Each row has a name. Each question is about the rows just above it. Places in a row count from 1.

J_244: 19.7; 30.4; 12.9; -0.4; -22.3; -45.6; -1.1; -11.9; -30.3; -40.9; 3.1; -26.9; -10.3; 2.4; 5.7; 32.4; -0.9; -11.1; 1.3; 3.8; 22.2
J_502: 17.4; -7.8; -25.5; -33.7; 2.8; 24.4; -54.0; -3.4; -13.6; 7.0; 29.3; -36.3; 18.8; -76.7; 79.3; -32.2; -53.4; -83.4; -47.1; -27.5; 91.3
J_117: 30.9; -41.3; -14.4; 15.2; 27.9; -1.4; -5.8; 9.1; -9.2; -29.0; -6.6; -35.2; -3.8; -7.9; -11.7; 6.7; -2.1; 5.9; -12.7; 0.4; 0.4
J_796: -38.6; 31.7; 37.2; 27.1; -35.1; 15.1; -33.0; 24.1; 17.7; -48.6; -0.2; 2.0; 0.5; 44.4; 7.1; 10.7; -3.3; -7.8; -17.5; 6.0; -14.7
J_488: 0.0; -9.3; 14.7; 23.6; -18.1; -6.6; -23.6; 14.4; 55.0; 16.0; -10.6; -8.6; 10.9; -5.9; 15.5; -7.9; 22.7; 18.6; -21.2; -14.3; -7.1
Where does 19.7; 30.4; 12.9; -0.4; -22.3; -45.6; -1.1; -12.0; -30.3; -40.9; 3.1; -26.9; -10.3; 2.4; 5.7; 32.4; -0.9; -11.1; 1.3; 3.8; 22.2 differ from J_244, and what was there? : 8, -11.9
tags:
-41.0 -> J_103
16.0 -> J_617
15.9 -> J_555
-40.9 -> J_658
-45.6 -> J_152
-48.6 -> J_594
The tag of J_244, keyed by place 10: : J_658
One entry of J_117 was changed: 30.9; -41.3; -14.4; 15.2; 27.9; -1.4; -5.8; 9.1; -9.2; -29.0; -6.5; -35.2; -3.8; -7.9; -11.7; 6.7; -2.1; 5.9; -12.7; 0.4; 0.4. Where, and from what? : 11, -6.6
One entry of J_488 was changed: 0.0; -9.3; 14.7; 23.6; -18.1; -6.6; -23.6; 14.4; 55.0; 16.0; -10.7; -8.6; 10.9; -5.9; 15.5; -7.9; 22.7; 18.6; -21.2; -14.3; -7.1. Where, and from what? : 11, -10.6
Where does -38.6; 31.7; 37.2; 27.1; -35.1; 15.1; -33.0; 24.1; 17.7; -48.6; -0.1; 2.0; 0.5; 44.4; 7.1; 10.7; -3.3; -7.8; -17.5; 6.0; -14.7 differ from J_796, and what was there? : 11, -0.2
Where does -38.6; 31.7; 37.3; 27.1; -35.1; 15.1; -33.0; 24.1; 17.7; -48.6; -0.2; 2.0; 0.5; 44.4; 7.1; 10.7; -3.3; -7.8; -17.5; 6.0; -14.7 differ from J_796, and what was there? : 3, 37.2

J_585: -10.4; -5.8; 32.0; -26.6; -16.8; -34.0; -18.6; -0.7; 19.6; -4.1; -22.7
J_412: 76.4; 11.1; 9.1; -14.2; -7.6; -23.5; -21.2; 9.1; 11.3; -7.2; -8.3
J_421: 10.1; 7.3; 1.7; -14.2; -12.3; 51.7; -6.5; 10.8; 5.8; 2.5; -0.8
J_99: -45.0; -9.2; -9.9; -0.3; -1.5; -9.3; 2.6; -14.6; -9.5; 11.2; 26.1
J_294: 6.2; 1.7; -15.5; 12.2; 9.2; -20.6; -0.7; -9.5; -9.3; 2.1; 18.8
J_708: -33.8; -15.1; -1.6; 10.3; 7.0; -14.2; 24.1; -2.9; -10.1; 4.1; 0.6
Changed J_585: -10.4; -5.8; 32.0; -26.6; -16.8; -34.0; -18.6; -0.7; 19.7; -4.1; -22.7. Place and old value: : 9, 19.6
Where does 76.4; 11.1; 9.1; -14.2; -7.6; -23.6; -21.2; 9.1; 11.3; -7.2; -8.3 differ from J_412, and what was there? : 6, -23.5
Changed J_421: 10.1; 7.3; 1.7; -14.2; -12.3; 51.7; -6.5; 10.8; 5.8; 2.6; -0.8. Place and old value: : 10, 2.5

J_32: -17.4; -37.3; 4.0; 29.4; -61.3; 12.7; 39.1; -45.6; 34.3; 32.1; -22.6; -16.4; -18.7; -30.3; -7.7; 27.7; -26.1; 37.2
J_778: -13.4; 54.6; 18.6; 24.6; -13.7; -46.3; 17.3; -1.9; -56.2; -31.4; 46.0; -25.9; -20.7; -12.7; -23.5; 29.0; -24.2; -38.3
J_775: -60.4; 7.5; 52.0; -32.5; 28.4; 9.9; -33.8; 2.4; 0.7; -28.6; -23.0; 47.3; -11.3; -32.3; -17.2; -26.8; 42.4; -18.5
J_328: 44.2; 43.2; -29.5; 18.3; 21.8; -37.0; 11.5; 48.2; -49.3; -18.3; 42.4; -39.9; 9.3; 43.9; 0.0; 21.0; -30.5; -29.6
J_752: -45.5; 28.3; 50.9; 8.5; -24.0; -20.9; 6.9; -22.3; -22.5; -22.6; 16.9; 13.3; -33.9; -36.0; -37.0; 21.5; 3.6; -16.0
J_637: 40.6; 9.5; -48.7; 33.9; -16.4; -29.9; 30.9; 14.5; -21.6; 13.8; 33.3; -59.4; 1.4; 25.1; 7.2; 27.3; -54.7; 2.9
J_507: -21.5; 45.6; 29.0; 17.9; -25.5; -36.9; 12.8; -14.5; -41.7; -23.4; 40.5; -14.0; -31.8; -16.4; -29.3; 27.5; -16.9; -26.1
J_98: 25.2; 5.1; -19.0; -44.5; 84.8; 12.2; -48.3; 53.8; 3.2; -19.7; -9.0; 29.1; 34.8; 36.0; 23.3; -44.9; 37.7; -22.5
J_738: -16.3; 56.3; 40.2; -2.5; 0.0; -30.2; -19.0; 10.4; -39.5; -32.4; 43.6; 7.0; -17.6; -6.8; -24.3; 10.8; -1.0; -29.9
J_605: -17.5; 53.6; 24.2; 19.2; -19.7; -36.7; 19.6; -5.9; -42.0; -25.4; 47.9; -17.9; -26.1; -11.3; -27.5; 26.2; -17.9; -26.0
J_490: -31.7; -32.3; 17.4; 19.0; -46.1; 12.4; 26.1; -63.9; 20.1; 18.9; -32.3; 1.4; -23.9; -48.4; -10.3; 12.2; -11.4; 26.6
One entry of J_778 was changed: -13.4; 54.6; 18.6; 24.6; -13.7; -46.3; 17.4; -1.9; -56.2; -31.4; 46.0; -25.9; -20.7; -12.7; -23.5; 29.0; -24.2; -38.3. Where, and from what? : 7, 17.3
tags:
24.2 -> J_163
51.0 -> J_994
50.9 -> J_737
8.6 -> J_36
16.9 -> J_577
40.3 -> J_198
40.2 -> J_41
8.5 -> J_671
Join J_752 by its entry at place 3: : J_737

J_327: -16.8; 26.0; 87.5; 16.9; -41.0; 4.6; -16.6; 74.5; 3.5; 12.5; -23.4; -73.4; 8.2; 11.5; -11.5; 15.3; -19.2; 3.3
J_651: -6.8; 20.5; 39.0; -8.6; 1.2; -2.3; 5.9; 32.5; 20.3; 14.5; 10.4; 29.4; 5.9; -5.1; -9.1; 2.1; 9.0; -8.2
J_694: 7.6; -60.3; -71.3; -8.5; 14.9; 3.5; -2.2; 13.8; 7.7; -4.3; 12.0; -52.9; 1.4; -15.6; 8.9; -11.7; 4.8; -4.2
J_929: 0.0; -6.5; -51.1; -20.2; 58.7; -7.9; -1.6; -47.4; 18.5; -63.3; -22.9; -23.2; -37.6; 7.7; 9.8; 21.1; -28.1; 3.2
J_155: 11.9; -3.2; 40.1; -66.7; 15.0; -1.8; -2.1; 0.8; 2.9; -8.0; 2.1; -40.0; 3.7; -10.1; 15.2; -24.9; -16.5; -17.2
J_620: 16.4; 6.4; 11.7; -3.6; 69.4; -3.2; 8.9; 32.9; -1.6; -57.5; 7.2; 14.6; 4.7; 3.9; -4.7; 3.4; -55.4; -29.1
J_407: 85.8; -22.8; -21.4; -34.7; -6.6; -1.7; 1.9; -12.1; 4.4; 32.0; -6.0; -7.2; 3.9; -1.7; -17.6; 11.1; -6.7; 5.4
J_741: 6.2; 16.2; -32.4; -26.1; -7.5; 2.0; -13.1; -33.7; 16.9; -69.9; -21.3; -7.1; -3.6; 20.0; 17.9; -27.7; 15.2; -20.7
J_761: 4.3; 4.0; 49.3; 7.2; 7.5; -1.6; -6.6; 25.7; -18.0; 46.0; 12.2; -5.3; -6.8; -11.3; 19.8; -15.4; 20.5; -28.6
J_352: 49.4; 28.8; 62.5; -26.4; 60.3; -6.1; 5.9; 37.3; -11.0; -34.4; -9.8; -13.7; -2.1; -15.6; -31.1; 5.2; 12.4; -32.4
J_902: -14.8; -33.4; -25.4; -10.6; -37.2; 9.4; 10.2; 44.3; -6.2; 7.1; -10.2; -13.8; 10.6; -1.6; -7.2; -7.6; -6.5; 40.6
J_462: -21.9; 5.8; -82.3; -1.2; -21.3; -1.5; -10.5; -62.3; -15.4; 47.1; -3.3; -26.4; 11.2; -3.1; -8.4; 6.0; -36.5; 1.3
One entry of J_327 was changed: -16.8; 26.0; 87.5; 16.9; -40.9; 4.6; -16.6; 74.5; 3.5; 12.5; -23.4; -73.4; 8.2; 11.5; -11.5; 15.3; -19.2; 3.3. Where, and from what? : 5, -41.0
Changed J_902: -14.8; -33.4; -25.4; -10.6; -37.2; 9.4; 10.2; 44.3; -6.2; 7.1; -10.2; -13.9; 10.6; -1.6; -7.2; -7.6; -6.5; 40.6. Place and old value: : 12, -13.8
Changed J_462: -21.9; 5.8; -82.3; -1.2; -21.3; -1.5; -10.5; -62.3; -15.4; 47.1; -3.3; -26.4; 11.2; -3.1; -8.4; 5.9; -36.5; 1.3. Place and old value: : 16, 6.0

J_747: -78.1; 85.5; -44.9; -57.9; -32.8; 46.4; 81.4; -77.6; -43.5
J_166: -31.5; 79.6; -46.7; 73.1; 11.1; -3.8; 35.4; -47.4; -3.3
J_608: 47.8; 1.4; -8.9; 82.7; -15.6; -61.9; 75.8; 55.0; 54.9
J_452: -39.6; -54.2; -3.2; 79.0; -47.1; 23.5; 56.8; 23.8; -66.5
Table of tags by key:
46.4 -> J_349
-8.9 -> J_59
-45.0 -> J_362
-44.8 -> J_610
-44.9 -> J_629
The tag of J_747, keyed by place 3: : J_629
The row with 47.8; 1.4; -8.9; 82.7; -15.6; -61.9; 75.8; 55.0; 54.9 is : J_608
The row with -31.5; 79.6; -46.7; 73.1; 11.1; -3.8; 35.4; -47.4; -3.3 is : J_166
One entry of J_452 was changed: -39.6; -54.2; -3.2; 79.0; -47.0; 23.5; 56.8; 23.8; -66.5. Where, and from what? : 5, -47.1
Where does 47.8; 1.4; -8.9; 82.7; -15.6; -61.9; 75.8; 54.9; 54.9 differ from J_608, and what was there? : 8, 55.0

J_869: 17.9; -61.5; -51.7; -34.4; -89.2; -41.4; -0.3; 7.8; -76.4; -34.9; -86.1; 67.3; 22.6
J_900: 9.2; -9.7; 7.0; 58.4; -5.5; -3.4; -16.2; 13.5; -3.3; 65.0; -3.2; -2.2; -52.9
J_523: 6.4; 43.3; 31.0; 39.0; 46.7; 38.5; -24.7; -19.4; 44.9; 34.7; 47.3; -41.5; -34.4
tags:
-3.5 -> J_179
-41.4 -> J_168
-2.2 -> J_410
65.0 -> J_102
-3.4 -> J_15
-3.3 -> J_925
-2.3 -> J_995
-41.5 -> J_977
38.5 -> J_821
Join J_900 by its entry at place 6: : J_15
One entry of J_869 was changed: 17.9; -61.5; -51.7; -34.5; -89.2; -41.4; -0.3; 7.8; -76.4; -34.9; -86.1; 67.3; 22.6. Where, and from what? : 4, -34.4
Where does 9.2; -9.7; 7.0; 58.4; -5.5; -3.4; -16.2; 13.5; -3.4; 65.0; -3.2; -2.2; -52.9 differ from J_900, and what was there? : 9, -3.3
Where do 17.9; -61.5; -51.7; -34.4; -89.2; -41.4; -0.3; 7.8; -76.4; -34.9; -86.1; 67.3; 22.6 appear? : J_869
Where do 6.4; 43.3; 31.0; 39.0; 46.7; 38.5; -24.7; -19.4; 44.9; 34.7; 47.3; -41.5; -34.4 appear? : J_523
Where does 6.3; 43.3; 31.0; 39.0; 46.7; 38.5; -24.7; -19.4; 44.9; 34.7; 47.3; -41.5; -34.4 differ from J_523, and what was there? : 1, 6.4

